Here is a tiny trained network, its code and every weight. The questions are about switching its units off for an input and a target symbol, where a switched-off unit gives its printed mean instead of its output.

import numpy as np


def w(rows, s, z=0):
    codes = np.array(rows[::2]) - 128.0
    scale = np.full(codes.shape[1], s)
    scale[-1] = z or s
    return codes * scale


def f(y):
    return np.maximum(y, 0)


def softmax(a):
    e = np.exp(a - a.max(-1, keepdims=True))
    return e / e.sum(-1, keepdims=True)


def log_softmax(a):
    a = a - a.max(-1, keepdims=True)
    return a - np.log(np.exp(a).sum(-1, keepdims=True))


def net(x, mask):
    ids = ['αγεζηθμξπστφψω'.index(c) for c in x.split()]
    T = len(ids)
    res = E[ids] + P[:T]
    u = 0
    for l in range(2):
        r = res
        for j in range(3):
            rows = slice(3 * j, 3 * j + 3)
            q, k, v = (r @ M[l][rows].T for M in (Q, K, V))
            z = softmax(np.where(np.tri(T) > 0, q @ k.T / 3**0.5, -1e9)) @ v
            o = O[l][rows]
            res = res + np.where(mask[u + j], z, o[:, -1]) @ o[:, :-1]
        u += 3
        y = f(res @ A[l][:, :-1].T + A[l][:, -1])
        res = res + np.where(mask[u : u + 12], y, B[l][:, -1]) @ B[l][:, :-1]
        u += 12
    return log_softmax(res[-1] @ U[:, :-1].T + U[:, -1])


Q, K, V, O, A, B = {}, {}, {}, {}, {}, {}
E = w([
[140,131,138,145],'α',
[170,146,98,111],'γ',
[121,149,90,159],'ε',
[173,120,140,88],'ζ',
[128,138,106,175],'η',
[64,253,148,125],'θ',
[177,145,94,87],'μ',
[151,147,92,145],'ξ',
[143,152,86,121],'π',
[147,124,130,77],'σ',
[157,141,114,145],'τ',
[178,142,118,100],'φ',
[104,118,151,160],'ψ',
[117,110,161,108],'ω',
],0.02)
P = w([
[130,108,132,117],'0',
[171,122,142,165],'1',
[161,91,116,162],'2',
[91,77,105,151],'3',
[132,196,52,55],'4',
[113,201,127,59],'5',
[132,126,255,117],'6',
],0.024)
Q[0] = w([
[187,127,88,169],'L0H1',
[180,143,155,114],'L0H1',
[111,140,136,145],'L0H1',
[128,78,152,116],'L0H2',
[131,112,250,105],'L0H2',
[102,149,95,134],'L0H2',
[151,85,72,115],'L0H3',
[150,196,192,47],'L0H3',
[71,123,11,89],'L0H3',
],0.013)
K[0] = w([
[78,46,117,138],'L0H1',
[146,92,184,169],'L0H1',
[28,187,170,125],'L0H1',
[190,64,119,75],'L0H2',
[76,60,94,105],'L0H2',
[88,142,191,70],'L0H2',
[95,116,192,100],'L0H3',
[182,12,72,138],'L0H3',
[213,225,191,193],'L0H3',
],0.011)
V[0] = w([
[119,79,104,159],'L0H1',
[165,123,171,159],'L0H1',
[116,102,120,61],'L0H1',
[174,125,164,51],'L0H2',
[254,137,154,177],'L0H2',
[77,146,134,54],'L0H2',
[203,105,196,151],'L0H3',
[137,120,184,113],'L0H3',
[123,117,128,92],'L0H3',
],0.0092)
O[0] = w([
[145,122,196,151,126],'L0H1',
[83,99,128,162,185],'L0H1',
[182,147,71,177,109],'L0H1',
[101,91,147,107,138],'L0H2',
[53,59,52,115,244],'L0H2',
[130,161,175,61,62],'L0H2',
[1,100,108,152,253],'L0H3',
[95,119,135,71,134],'L0H3',
[140,136,198,115,110],'L0H3',
],0.0091,0.0042)
A[0] = w([
[125,188,143,235,89],'L0N1',
[194,111,169,68,86],'L0N2',
[150,255,191,86,85],'L0N3',
[96,211,149,138,253],'L0N4',
[164,181,45,133,69],'L0N5',
[187,111,89,196,151],'L0N6',
[73,128,106,182,247],'L0N7',
[145,161,63,127,201],'L0N8',
[109,229,56,62,103],'L0N9',
[199,89,90,43,93],'L0N10',
[115,86,152,146,164],'L0N11',
[123,198,75,198,113],'L0N12',
],0.0093,0.0056)
B[0] = w([
[179,171,142,80,154],'L0N1',
[82,196,119,108,151],'L0N2',
[104,14,117,146,216],'L0N3',
[191,62,153,10,219],'L0N4',
[130,172,206,171,167],'L0N5',
[118,114,179,214,179],'L0N6',
[217,72,116,42,254],'L0N7',
[183,109,140,93,201],'L0N8',
[155,164,88,178,244],'L0N9',
[145,189,150,139,159],'L0N10',
[1,64,139,134,188],'L0N11',
[71,135,179,90,170],'L0N12',
],0.0067,0.0095)
Q[1] = w([
[85,32,176,180],'L1H1',
[150,219,191,144],'L1H1',
[69,113,69,178],'L1H1',
[96,173,88,119],'L1H2',
[191,74,133,41],'L1H2',
[51,199,133,181],'L1H2',
[117,177,152,79],'L1H3',
[110,114,2,174],'L1H3',
[140,176,62,11],'L1H3',
],0.013)
K[1] = w([
[75,156,113,107],'L1H1',
[134,78,108,60],'L1H1',
[138,150,166,104],'L1H1',
[110,119,63,150],'L1H2',
[185,141,122,57],'L1H2',
[61,103,83,253],'L1H2',
[134,35,122,136],'L1H3',
[152,212,217,146],'L1H3',
[196,92,155,166],'L1H3',
],0.016)
V[1] = w([
[194,164,89,107],'L1H1',
[121,210,137,102],'L1H1',
[149,110,90,179],'L1H1',
[96,199,207,79],'L1H2',
[199,180,207,165],'L1H2',
[113,145,132,54],'L1H2',
[153,185,8,52],'L1H3',
[159,146,53,151],'L1H3',
[59,132,232,100],'L1H3',
],0.016)
O[1] = w([
[80,105,129,99,72],'L1H1',
[121,142,97,78,4],'L1H1',
[96,84,116,201,150],'L1H1',
[164,208,97,46,151],'L1H2',
[165,140,6,163,78],'L1H2',
[120,178,150,87,215],'L1H2',
[32,169,125,113,69],'L1H3',
[86,152,109,161,99],'L1H3',
[173,119,105,47,126],'L1H3',
],0.012,0.02)
A[1] = w([
[65,180,162,191,161],'L1N1',
[9,248,94,206,59],'L1N2',
[21,59,146,160,116],'L1N3',
[164,40,105,163,89],'L1N4',
[73,114,21,179,135],'L1N5',
[95,34,170,254,81],'L1N6',
[202,104,164,143,164],'L1N7',
[150,57,152,144,8],'L1N8',
[53,125,6,60,91],'L1N9',
[114,169,172,33,140],'L1N10',
[155,147,21,167,183],'L1N11',
[221,131,72,106,181],'L1N12',
],0.0092,0.011)
B[1] = w([
[63,118,20,86,165],'L1N1',
[206,198,31,100,148],'L1N2',
[119,173,141,52,187],'L1N3',
[196,152,88,141,193],'L1N4',
[120,61,102,197,155],'L1N5',
[87,178,158,166,240],'L1N6',
[74,104,59,92,251],'L1N7',
[255,188,182,118,175],'L1N8',
[184,205,144,133,148],'L1N9',
[133,84,95,173,215],'L1N10',
[133,73,201,97,149],'L1N11',
[58,131,134,110,206],'L1N12',
],0.0096,0.025)
U = w([
[198,236,247,116,61],'α',
[22,179,87,157,99],'γ',
[96,60,88,235,154],'ε',
[60,36,225,163,220],'ζ',
[193,226,141,210,166],'η',
[121,195,140,134,30],'θ',
[86,236,85,143,3],'μ',
[27,141,127,243,117],'ξ',
[106,149,41,196,234],'π',
[136,246,146,92,162],'σ',
[99,255,188,142,117],'τ',
[26,180,152,105,132],'φ',
[249,152,110,146,88],'ψ',
[93,146,84,113,213],'ω',
],0.0072,0.0068)

Each question gives the input, a string of symbols that net reads in full, and the target symbol t.
The units are the heads (3 rows each of Q, K, V and O) and the neurons (one row each of A and B). Each row of codes is followed by its name. A weight is (code - 128) times the scale printed after its matrix; where a second scale follows, it is the last column's (O, A, B and U).
mask holds one flag per unit, layer by layer, with each layer's heads first. A switched-off unit (its flag False) gives its mean, the last column of its rows in O or B, instead of its output. The means were averaged over made-up inputs and are rounded, as every weight is.
A unit's drop is (log p(t) with every unit on - log p(t) with that unit switched off) / (log p(t) with every unit on - log p(t) with every unit switched off).
The circuit of an input: a set's keep is (log p(t) with only the set's units on - log p(t) with every unit switched off) / (log p(t) with every unit on - log p(t) with every unit switched off). Starting from the 12 units with the biggest drops (on a tie, the unit counted first), units are removed one at a time, each time the one whose removal leaves the highest keep (on an exact tie, the one counted first), for as long as the keep stays at least 0.8.
circuit, biggest first: the units of the circuit, biggest drop first
top k neurons: the k neurons with the biggest drops, biggest first
k most important neurons of layer l: the k neurons of layer l with the biggest drops, biggest first
heads that matter: for each layer, one digit per head in row order, 1 if its drop is at least 0.15 and else 0, layers parted by /
input τ ψ φ ξ α η π, target ξ: circuit, biggest first : [L1H3, L0H2]
input τ ψ σ φ π, target ψ: top 4 neurons : [L0N8, L0N9, L0N11, L1N6]
input α ζ ζ ψ, target α: heads that matter : 000 / 010
input ω ψ α, target ω: circuit, biggest first : [L0H2, L1N12, L1H3, L1N7]
input ψ ζ ε, target ψ: top 2 neurons : [L0N7, L1N8]
input μ γ η τ ζ ε, target η: circuit, biggest first : [L0H2, L0N6, L1H3]
input μ ω ω α, target μ: top 3 neurons : [L0N7, L1N2, L1N9]
input ξ ω ε ζ μ ψ π, target ζ: heads that matter : 000 / 000
input ψ ζ ζ α π ξ, target ζ: circuit, biggest first : [L1H2]
input η η τ, target η: top 3 neurons : [L1N8, L1N6, L1N4]
input η ε ψ ξ α ε, target ψ: circuit, biggest first : [L1H3, L0H1]
input τ ξ σ, target τ: heads that matter : 010 / 011
input η ζ ζ η ζ ζ, target ζ: top 2 neurons : [L0N3, L1N4]
input η μ ξ σ σ η, target ξ: circuit, biggest first : [L1H3]
input α ζ α σ ε α ζ, target σ: circuit, biggest first : [L1H2, L0N2]
input η ζ φ, target η: top 2 neurons : [L1N6, L1N8]
input ψ ψ π η η ζ μ, target η: circuit, biggest first : [L1H1, L0H2, L0H3]
input α θ ζ ζ, target σ: top 2 neurons : [L1N9, L0N1]
input ξ ζ η ω φ ω σ, target ω: heads that matter : 011 / 011
input ξ ψ τ γ ω, target ψ: heads that matter : 101 / 001
input ψ φ ψ θ, target ω: top 2 neurons : [L0N4, L1N7]
input η π ζ, target η: heads that matter : 001 / 010
input φ ψ ξ α ζ, target ψ: circuit, biggest first : [L1H3]
input ξ τ η ζ ψ, target τ: top 3 neurons : [L0N6, L1N6, L0N9]
input ζ ζ φ ψ σ ζ ψ, target ψ: 2 most important neurons of layer 0 : [L0N9, L0N1]
input ζ η ψ, target ζ: top 3 neurons : [L0N7, L0N3, L0N9]
input ω ω ψ ζ ψ σ, target ψ: heads that matter : 100 / 101
